Here is a tiny trained network, its code and every weight. The questions are about switching its units off for an input and a class, where a switched-off unit gives its printed mean instead of its output.

import numpy as np


def w(rows, s, z=0):
    codes = np.array(rows[::2]) - 128.0
    scale = np.full(codes.shape[1], s)
    scale[-1] = z or s
    return codes * scale


def f(y):
    return np.maximum(y, 0)


def log_softmax(a):
    a = a - a.max(-1, keepdims=True)
    return a - np.log(np.exp(a).sum(-1, keepdims=True))


def net(x, mask):
    res = np.array(x, float).reshape(1, 5) / 4 @ E
    y = f(res @ A[0][:, :-1].T + A[0][:, -1])
    res = res + np.where(mask, y, B[0][:, -1]) @ B[0][:, :-1]
    return log_softmax(res[-1] @ U[:, :-1].T + U[:, -1])


A, B = {}, {}
E = w([
[63,55,196,69,108,74,183,192,147,234],'x0',
[191,85,156,105,207,145,167,142,229,112],'x1',
[210,94,168,83,147,122,48,86,127,118],'x2',
[112,171,192,6,137,98,135,88,36,119],'x3',
[118,188,182,128,85,84,68,97,255,238],'x4',
],0.0098)
A[0] = w([
[165,215,69,240,67,196,50,141,120,94,253],'N1',
[124,156,166,51,117,140,132,123,18,59,213],'N2',
[65,67,129,173,118,137,250,184,152,155,150],'N3',
[173,127,132,195,124,136,53,172,246,209,177],'N4',
[94,124,244,105,88,19,94,83,178,181,231],'N5',
[56,178,187,91,81,76,160,206,59,249,213],'N6',
[131,115,166,25,118,104,188,160,95,116,160],'N7',
[89,187,85,82,94,147,40,61,89,63,171],'N8',
[148,117,54,151,122,208,140,155,96,51,168],'N9',
[155,28,229,27,207,138,183,119,105,124,199],'N10',
[84,104,170,152,144,156,106,126,222,178,199],'N11',
[128,120,119,188,75,165,87,147,247,213,154],'N12',
[79,140,52,228,143,209,193,129,94,59,201],'N13',
[230,148,133,75,163,125,115,71,115,165,198],'N14',
[57,110,159,153,96,2,245,186,171,182,217],'N15',
[124,114,42,224,178,197,169,160,109,28,194],'N16',
[134,165,149,62,123,73,44,94,102,182,178],'N17',
[191,134,185,93,91,152,42,57,113,165,196],'N18',
],0.0083,0.0049)
B[0] = w([
[149,136,61,140,70,127,95,47,210,94,231],'N1',
[139,91,164,95,175,245,135,103,113,66,225],'N2',
[80,118,89,108,106,192,125,243,120,183,198],'N3',
[224,189,128,217,24,46,56,152,132,181,220],'N4',
[84,227,152,104,137,31,172,102,121,193,240],'N5',
[45,180,129,64,139,157,215,126,166,170,249],'N6',
[57,59,166,124,197,195,168,156,103,145,194],'N7',
[127,128,188,64,112,185,62,45,124,54,202],'N8',
[109,75,85,141,189,127,99,123,189,46,206],'N9',
[113,72,170,220,213,160,187,174,15,114,220],'N10',
[132,204,112,201,59,79,108,195,108,183,196],'N11',
[207,215,95,205,66,90,52,159,91,199,213],'N12',
[100,72,2,89,133,137,115,99,185,73,224],'N13',
[113,103,211,188,189,113,88,95,141,146,190],'N14',
[78,124,81,70,80,176,170,202,93,244,235],'N15',
[99,69,42,174,169,106,129,165,207,42,233],'N16',
[95,214,209,106,155,127,86,52,117,120,202],'N17',
[127,137,176,149,152,94,101,60,112,92,202],'N18',
],0.0079,0.017)
U = w([
[145,176,209,50,123,173,64,43,103,60,4],'0',
[210,199,193,191,108,12,65,66,152,151,106],'1',
[155,154,95,173,82,112,102,209,125,199,95],'2',
[163,24,178,137,206,184,147,146,79,72,221],'3',
[46,147,167,35,143,145,199,141,117,197,26],'4',
[104,58,1,125,137,119,120,107,238,55,206],'5',
],0.0093,0.0018)

Each question gives the input, the list of numbers given to net, and the class t.
The units are the neurons (one row each of A and B). Each row of codes is followed by its name. A weight is (code - 128) times the scale printed after its matrix; where a second scale follows, it is the last column's (A, B and U).
mask holds one flag per neuron, in row order. A switched-off neuron (its flag False) gives its mean, the last column of its row in B, instead of its output. The means were averaged over made-up inputs and are rounded, as every weight is.
A unit's drop is (log p(t) with every unit on - log p(t) with that unit switched off) / (log p(t) with every unit on - log p(t) with every unit switched off).
most important unit: the unit with the biggest drop
k most important neurons: the k neurons with the biggest drops, biggest first
drop of u: that unit's drop, to one decimal
input [2,3,6,4,3], class 1: most important unit -> N15
input [3,-7,5,-1,-1], class 0: 2 most important neurons -> [N15, N3]
input [1,-3,-1,3,-3], class 3: 3 most important neurons -> [N5, N15, N2]
input [2,-3,5,7,4], class 0: 4 most important neurons -> [N17, N18, N15, N8]
input [-2,2,-2,4,-7], class 3: 2 most important neurons -> [N1, N2]
input [-2,-5,1,3,-7], class 5: 2 most important neurons -> [N13, N16]
input [2,-2,-8,-2,-1], class 5: 2 most important neurons -> [N13, N5]
input [6,5,-6,-4,1], class 2: drop of N1 -> 0.0
input [0,1,8,6,-4], class 3: drop of N10 -> 0.4
input [-8,-5,-5,5,0], class 5: drop of N13 -> 0.2
input [2,-6,4,4,-4], class 0: drop of N17 -> 0.5
